Here is a tiny trained network, its code and every weight. The questions are about switching its units off for an input and a class, where a switched-off unit gives its printed mean instead of its output.

import numpy as np


def w(rows, s, z=0):
    codes = np.array(rows[::2]) - 128.0
    scale = np.full(codes.shape[1], s)
    scale[-1] = z or s
    return codes * scale


def f(y):
    return np.maximum(y, 0)


def log_softmax(a):
    a = a - a.max(-1, keepdims=True)
    return a - np.log(np.exp(a).sum(-1, keepdims=True))


def net(x, mask):
    res = np.array(x, float).reshape(1, 6) / 4 @ E
    y = f(res @ A[0][:, :-1].T + A[0][:, -1])
    res = res + np.where(mask, y, B[0][:, -1]) @ B[0][:, :-1]
    return log_softmax(res[-1] @ U[:, :-1].T + U[:, -1])


A, B = {}, {}
E = w([
[175,189,130,3],'x0',
[129,128,127,129],'x1',
[82,117,242,107],'x2',
[128,21,111,57],'x3',
[246,109,171,151],'x4',
[127,129,126,130],'x5',
],0.0066)
A[0] = w([
[157,252,170,177,47],'n1',
[108,125,246,85,78],'n2',
[135,88,165,127,121],'n3',
[116,59,127,213,53],'n4',
[140,166,121,50,2],'n5',
[182,142,17,108,107],'n6',
[28,167,85,79,20],'n7',
[241,118,174,131,31],'n8',
[123,36,119,75,37],'n9',
[169,41,140,84,97],'n10',
[181,193,127,32,126],'n11',
],0.017,0.0074)
B[0] = w([
[82,114,2,100,223],'n1',
[166,252,153,192,224],'n2',
[119,132,174,98,165],'n3',
[137,87,145,230,203],'n4',
[137,80,106,233,168],'n5',
[150,242,160,153,241],'n6',
[239,70,127,53,202],'n7',
[245,77,142,59,205],'n8',
[100,142,17,132,173],'n9',
[80,121,59,89,198],'n10',
[60,66,168,196,254],'n11',
],0.026,0.0084)
U = w([
[123,75,175,223,88],'0',
[94,154,54,105,85],'1',
[237,98,173,92,140],'2',
[160,255,168,164,70],'3',
[123,144,162,129,254],'4',
],0.0074,0.018)

Each question gives the input, the list of numbers given to net, and the class t.
The units are the neurons (one row each of A and B). Each row of codes is followed by its name. A weight is (code - 128) times the scale printed after its matrix; where a second scale follows, it is the last column's (A, B and U).
mask holds one flag per neuron, in row order. A switched-off neuron (its flag False) gives its mean, the last column of its row in B, instead of its output. The means were averaged over made-up inputs and are rounded, as every weight is.
A unit's drop is (log p(t) with every unit on - log p(t) with that unit switched off) / (log p(t) with every unit on - log p(t) with every unit switched off).
The circuit of an input: a set's keep is (log p(t) with only the set's units on - log p(t) with every unit switched off) / (log p(t) with every unit on - log p(t) with every unit switched off). Starting from all 11 units, units are removed one at a time, each time the one whose removal leaves the highest keep (on an exact tie, the one counted first), for as long as the keep stays at least 0.8.
units of the circuit, in order: the units of the circuit, biggest drop first
most important unit: the unit with the biggest drop
top k neurons: the k neurons with the biggest drops, biggest first
drop when u is switched off: that unit's drop, to one decimal
input [8,-5,-5,-3,-3,-7], class 0: most important unit => n11
input [-1,-4,5,4,-5,8], class 2: top 4 neurons => (n7; n6; n1; n11)
input [-6,6,8,-1,7,7], class 3: top 2 neurons => (n2; n11)
input [7,4,3,7,5,2], class 0: top 2 neurons => (n11; n5)
input [-6,-5,2,8,0,-1], class 1: top 2 neurons => (n9; n10)
input [-4,6,-5,3,-7,7], class 2: top 2 neurons => (n7; n11)
input [4,-4,0,-2,-2,-8], class 0: units of the circuit, in order => (n11; n6)
input [3,-1,3,4,-2,-4], class 1: top 3 neurons => (n9; n6; n10)
input [-1,2,-5,-1,-6,-4], class 2: top 2 neurons => (n7; n2)
input [1,3,6,5,-7,-2], class 2: top 4 neurons => (n7; n6; n1; n11)
input [7,-4,3,6,7,1], class 0: top 4 neurons => (n11; n5; n7; n1)
input [4,0,7,8,7,3], class 1: top 2 neurons => (n10; n9)
input [4,5,1,4,-7,-4], class 2: top 2 neurons => (n7; n1)
input [2,-6,6,-2,7,-2], class 2: most important unit => n8
input [-4,-2,-6,-7,-7,0], class 1: top 3 neurons => (n1; n8; n2)
input [6,0,-8,-8,-6,7], class 1: top 3 neurons => (n1; n2; n4)
input [3,-6,5,-6,-1,1], class 1: top 2 neurons => (n1; n6)
input [0,1,8,-3,6,6], class 3: drop when n7 is switched off => 0.2
input [8,3,0,3,5,2], class 0: drop when n5 is switched off => 0.1
input [-5,-2,-3,2,2,-5], class 0: most important unit => n4
input [2,2,-8,7,-8,-2], class 2: drop when n2 is switched off => 1.1
input [6,-2,0,1,2,-5], class 0: drop when n11 is switched off => 0.5
